Here is a tiny trained network, its code and every weight. The questions are about switching its units off for an input and a class, where a switched-off unit gives its printed mean instead of its output.

import numpy as np


def w(rows, s, z=0):
    codes = np.array(rows[::2]) - 128.0
    scale = np.full(codes.shape[1], s)
    scale[-1] = z or s
    return codes * scale


def norm(h):
    return h / np.sqrt((h * h).mean(-1, keepdims=True) + 1e-5)


def f(y):
    return y / 2 * (1 + np.tanh(0.7978845608 * (y + 0.044715 * y**3)))


def log_softmax(a):
    a = a - a.max(-1, keepdims=True)
    return a - np.log(np.exp(a).sum(-1, keepdims=True))


def net(x, mask):
    res = np.array(x, float).reshape(1, 3) / 4 @ E
    u = 0
    for l in range(2):
        y = f(norm(res) @ A[l][:, :-1].T + A[l][:, -1])
        res = res + np.where(mask[u : u + 14], y, B[l][:, -1]) @ B[l][:, :-1]
        u += 14
    return log_softmax(norm(res)[-1] @ U[:, :-1].T + U[:, -1])


A, B = {}, {}
E = w([
[254,122,147],'x0',
[193,52,193],'x1',
[195,50,194],'x2',
],0.0071)
A[0] = w([
[203,87,178,170],'0.n0',
[110,62,222,152],'0.n1',
[71,170,52,109],'0.n2',
[100,155,147,201],'0.n3',
[151,138,98,41],'0.n4',
[212,168,164,249],'0.n5',
[255,131,138,149],'0.n6',
[129,169,62,135],'0.n7',
[228,111,54,202],'0.n8',
[146,189,116,92],'0.n9',
[112,149,120,106],'0.n10',
[227,78,115,216],'0.n11',
[82,102,55,122],'0.n12',
[85,174,130,136],'0.n13',
],0.0097,0.002)
B[0] = w([
[70,160,159,235],'0.n0',
[125,230,182,216],'0.n1',
[73,43,172,213],'0.n2',
[51,149,139,151],'0.n3',
[185,107,202,121],'0.n4',
[93,128,48,219],'0.n5',
[73,3,81,253],'0.n6',
[132,70,36,170],'0.n7',
[122,125,33,211],'0.n8',
[224,144,106,145],'0.n9',
[98,135,204,132],'0.n10',
[53,128,43,242],'0.n11',
[63,98,78,163],'0.n12',
[87,111,71,162],'0.n13',
],0.0051,0.0054)
A[1] = w([
[231,51,111,92],'1.n0',
[58,108,138,143],'1.n1',
[129,87,107,93],'1.n2',
[123,205,23,233],'1.n3',
[237,82,103,158],'1.n4',
[49,160,126,130],'1.n5',
[74,123,100,211],'1.n6',
[154,218,47,154],'1.n7',
[85,46,251,253],'1.n8',
[53,93,65,77],'1.n9',
[104,247,168,75],'1.n10',
[151,33,46,96],'1.n11',
[90,108,103,164],'1.n12',
[128,117,217,156],'1.n13',
],0.011,0.0037)
B[1] = w([
[42,144,180,153],'1.n0',
[183,109,133,214],'1.n1',
[42,152,94,146],'1.n2',
[254,92,80,235],'1.n3',
[67,168,157,154],'1.n4',
[98,133,155,210],'1.n5',
[139,91,194,241],'1.n6',
[210,159,167,160],'1.n7',
[181,182,173,241],'1.n8',
[94,160,119,253],'1.n9',
[54,27,141,137],'1.n10',
[98,124,113,224],'1.n11',
[126,119,162,203],'1.n12',
[177,210,32,151],'1.n13',
],0.008,0.0075)
U = w([
[116,93,78,103],'0',
[117,120,206,54],'1',
[249,164,140,246],'2',
],0.018,0.0011)

Each question gives the input, the list of numbers given to net, and the class t.
The units are the neurons (one row each of A and B). Each row of codes is followed by its name. A weight is (code - 128) times the scale printed after its matrix; where a second scale follows, it is the last column's (A, B and U).
mask holds one flag per neuron, layer by layer. A switched-off neuron (its flag False) gives its mean, the last column of its row in B, instead of its output. The means were averaged over made-up inputs and are rounded, as every weight is.
A unit's drop is (log p(t) with every unit on - log p(t) with that unit switched off) / (log p(t) with every unit on - log p(t) with every unit switched off).
The circuit of an input: a set's keep is (log p(t) with only the set's units on - log p(t) with every unit switched off) / (log p(t) with every unit on - log p(t) with every unit switched off). Starting from the 12 units with the biggest drops (on a tie, the unit counted first), units are removed one at a time, each time the one whose removal leaves the highest keep (on an exact tie, the one counted first), for as long as the keep stays at least 0.8.
units of the circuit, in order: the units of the circuit, biggest drop first
unit that matters most: the unit with the biggest drop
top k neurons: the k neurons with the biggest drops, biggest first
k most important neurons of layer l: the k neurons of layer l with the biggest drops, biggest first
drop when u is switched off: that unit's drop, to one decimal
input [-1,-8,4], class 1: most important neuron of layer 0 => (0.n2)
input [-8,2,3], class 2: units of the circuit, in order => (1.n8; 0.n11; 0.n5; 0.n6)
input [6,8,-1], class 0: 4 most important neurons of layer 0 => (0.n11; 0.n5; 0.n8; 0.n6)
input [2,-2,6], class 0: units of the circuit, in order => (0.n11; 0.n5)
input [-7,7,1], class 2: top 3 neurons => (1.n13; 1.n8; 0.n11)
input [-7,6,1], class 2: 2 most important neurons of layer 1 => (1.n8; 1.n13)
input [-3,2,3], class 2: top 3 neurons => (1.n8; 1.n13; 0.n8)
input [1,-5,7], class 0: top 2 neurons => (0.n6; 0.n11)
input [-2,-4,1], class 1: 2 most important neurons of layer 0 => (0.n2; 0.n8)
input [4,-6,2], class 0: 3 most important neurons of layer 0 => (0.n6; 0.n1; 0.n7)
input [-4,6,8], class 2: top 2 neurons => (1.n13; 0.n1)
input [4,-2,-8], class 2: top 2 neurons => (0.n6; 1.n7)
input [-4,8,7], class 2: top 2 neurons => (1.n13; 0.n1)
input [7,6,3], class 1: unit that matters most => 1.n0
input [-3,3,-8], class 1: top 2 neurons => (0.n2; 0.n8)
input [8,7,-6], class 0: drop when 0.n6 is switched off => 0.5
input [-7,6,-7], class 1: drop when 0.n5 is switched off => 0.2
input [-2,4,3], class 2: drop when 1.n13 is switched off => 0.3
input [8,-1,7], class 0: drop when 0.n8 is switched off => 0.2
input [7,1,5], class 1: units of the circuit, in order => (1.n0)
